Below are the code and all the weights of a small trained network. Each question names an input and a class and asks about switching units off, where a switched-off unit gives its printed mean instead of its output.

import numpy as np


def w(rows, s, z=0):
    codes = np.array(rows[::2]) - 128.0
    scale = np.full(codes.shape[1], s)
    scale[-1] = z or s
    return codes * scale


def norm(h):
    return h / np.sqrt((h * h).mean(-1, keepdims=True) + 1e-5)


def f(y):
    return np.maximum(y, 0)


def log_softmax(a):
    a = a - a.max(-1, keepdims=True)
    return a - np.log(np.exp(a).sum(-1, keepdims=True))


def net(x, mask):
    res = np.array(x, float).reshape(1, 6) / 4 @ E
    u = 0
    for l in range(2):
        y = f(norm(res) @ A[l][:, :-1].T + A[l][:, -1])
        res = res + np.where(mask[u : u + 12], y, B[l][:, -1]) @ B[l][:, :-1]
        u += 12
    return log_softmax(norm(res)[-1] @ U[:, :-1].T + U[:, -1])


A, B = {}, {}
E = w([
[159,156,157,204,212,102,36,72],'x0',
[141,31,226,159,181,153,206,66],'x1',
[177,84,179,65,114,155,67,122],'x2',
[86,105,196,162,133,161,85,254],'x3',
[64,70,105,149,85,130,99,77],'x4',
[7,193,241,24,148,104,106,95],'x5',
],0.0043)
A[0] = w([
[116,72,175,180,126,136,137,186,124],'0.n0',
[139,123,139,190,113,187,152,151,20],'0.n1',
[58,157,100,192,157,141,181,128,36],'0.n2',
[124,124,131,171,113,115,128,113,4],'0.n3',
[182,100,78,179,135,187,109,120,81],'0.n4',
[126,119,106,64,79,140,159,183,129],'0.n5',
[135,113,168,169,141,87,82,176,90],'0.n6',
[102,83,118,142,142,70,82,254,173],'0.n7',
[228,176,169,123,146,95,180,181,35],'0.n8',
[73,37,84,162,96,124,88,98,118],'0.n9',
[204,45,170,37,100,146,37,120,120],'0.n10',
[207,137,90,118,99,42,154,37,193],'0.n11',
],0.0091,0.0021)
B[0] = w([
[157,103,70,60,191,137,131,65,207],'0.n0',
[176,99,107,169,94,88,120,148,173],'0.n1',
[139,156,61,201,220,92,176,208,174],'0.n2',
[79,122,149,118,202,116,153,117,138],'0.n3',
[122,126,225,147,29,85,143,133,220],'0.n4',
[87,63,115,184,53,149,210,58,209],'0.n5',
[119,89,102,107,140,111,87,113,188],'0.n6',
[129,106,68,52,100,111,107,108,233],'0.n7',
[106,193,91,164,154,238,84,58,186],'0.n8',
[181,235,111,141,173,231,120,91,211],'0.n9',
[87,170,83,212,198,104,195,253,244],'0.n10',
[111,45,103,63,148,139,75,194,254],'0.n11',
],0.0074,0.0058)
A[1] = w([
[185,126,112,176,131,159,128,113,78],'1.n0',
[72,164,56,110,61,115,64,148,99],'1.n1',
[8,171,157,73,156,72,134,94,141],'1.n2',
[144,61,122,108,182,124,143,106,27],'1.n3',
[147,147,153,156,166,71,32,124,166],'1.n4',
[186,110,88,118,67,125,109,139,124],'1.n5',
[113,89,100,72,104,168,149,117,164],'1.n6',
[168,150,134,107,99,179,94,97,210],'1.n7',
[114,117,138,140,124,196,113,173,255],'1.n8',
[126,116,111,191,128,204,158,109,172],'1.n9',
[108,174,193,99,128,95,143,144,68],'1.n10',
[63,136,123,138,147,222,89,104,187],'1.n11',
],0.011,0.0019)
B[1] = w([
[143,154,145,107,74,100,42,144,190],'1.n0',
[169,127,201,103,210,182,167,162,254],'1.n1',
[171,104,138,163,97,83,70,181,231],'1.n2',
[129,113,156,75,184,200,121,192,187],'1.n3',
[21,61,95,122,38,187,254,56,210],'1.n4',
[106,127,217,81,123,62,98,161,208],'1.n5',
[112,119,123,139,160,145,83,79,219],'1.n6',
[118,191,121,165,170,109,161,137,164],'1.n7',
[107,188,30,147,150,55,118,37,200],'1.n8',
[105,161,204,138,133,117,127,124,228],'1.n9',
[191,117,135,168,56,98,106,112,149],'1.n10',
[229,180,126,119,66,137,106,97,216],'1.n11',
],0.0074,0.0076)
U = w([
[170,122,178,167,53,60,78,156,131],'0',
[141,88,67,65,156,152,70,133,116],'1',
[169,248,115,165,114,161,105,87,105],'2',
[115,160,74,201,168,92,170,177,136],'3',
[79,93,120,153,83,165,189,64,135],'4',
[153,148,172,120,153,170,143,155,202],'5',
[148,152,117,118,148,70,150,80,3],'6',
],0.017,0.0076)

Each question gives the input, the list of numbers given to net, and the class t.
The units are the neurons (one row each of A and B). Each row of codes is followed by its name. A weight is (code - 128) times the scale printed after its matrix; where a second scale follows, it is the last column's (A, B and U).
mask holds one flag per neuron, layer by layer. A switched-off neuron (its flag False) gives its mean, the last column of its row in B, instead of its output. The means were averaged over made-up inputs and are rounded, as every weight is.
A unit's drop is (log p(t) with every unit on - log p(t) with that unit switched off) / (log p(t) with every unit on - log p(t) with every unit switched off).
The circuit of an input: a set's keep is (log p(t) with only the set's units on - log p(t) with every unit switched off) / (log p(t) with every unit on - log p(t) with every unit switched off). Starting from the 12 units with the biggest drops (on a tie, the unit counted first), units are removed one at a time, each time the one whose removal leaves the highest keep (on an exact tie, the one counted first), for as long as the keep stays at least 0.8.
units of the circuit, in order: the units of the circuit, biggest drop first
k most important neurons: the k neurons with the biggest drops, biggest first
top k neurons in layer l: the k neurons of layer l with the biggest drops, biggest first
input [8,7,1,4,-7,6], class 4: units of the circuit, in order => (1.n4; 1.n1)
input [-8,-1,4,-8,8,6], class 1: units of the circuit, in order => (1.n4)
input [8,7,1,0,4,-2], class 4: units of the circuit, in order => (1.n4; 0.n5)
input [-5,-1,4,0,2,2], class 4: 3 most important neurons => (0.n5; 0.n2; 1.n2)
input [5,2,-4,5,7,4], class 2: 4 most important neurons => (0.n9; 1.n11; 0.n11; 0.n4)
input [6,7,8,6,-7,0], class 3: top 3 neurons in layer 0 => (0.n10; 0.n9; 0.n11)
input [-6,-1,1,1,-7,-8], class 0: units of the circuit, in order => (1.n5; 0.n4)
input [-3,5,-5,-1,-3,0], class 3: 4 most important neurons => (0.n2; 0.n9; 1.n1; 1.n11)
input [2,2,4,8,5,-2], class 1: 2 most important neurons => (0.n0; 0.n7)
input [-1,1,-5,6,-2,-7], class 0: 2 most important neurons => (0.n4; 0.n11)
input [8,-5,-4,8,1,7], class 1: top 3 neurons in layer 0 => (0.n7; 0.n6; 0.n4)
input [7,-1,-2,3,-6,-5], class 4: units of the circuit, in order => (1.n4; 0.n4; 0.n6)
input [7,5,6,-7,-7,2], class 1: 4 most important neurons => (0.n11; 0.n9; 0.n4; 1.n1)
input [5,6,0,-7,7,-4], class 1: units of the circuit, in order => (0.n11)
input [0,8,-6,3,-8,2], class 2: units of the circuit, in order => (0.n8; 1.n11)
input [-6,0,-4,-2,-6,5], class 2: top 3 neurons in layer 0 => (0.n8; 0.n4; 0.n10)
input [7,1,4,6,-4,5], class 4: 2 most important neurons => (1.n4; 0.n11)
input [-5,3,-1,-5,-5,2], class 1: top 2 neurons in layer 1 => (1.n4; 1.n6)
input [5,-6,-5,2,0,-1], class 5: top 3 neurons in layer 0 => (0.n10; 0.n7; 0.n0)
input [8,5,6,-5,1,1], class 4: top 3 neurons in layer 1 => (1.n4; 1.n1; 1.n2)
input [5,-4,-1,8,1,6], class 1: 2 most important neurons => (0.n7; 0.n4)
input [-3,6,0,-5,-6,-6], class 0: top 3 neurons in layer 0 => (0.n4; 0.n0; 0.n9)
input [-8,3,-3,5,-5,-4], class 4: units of the circuit, in order => (0.n5)
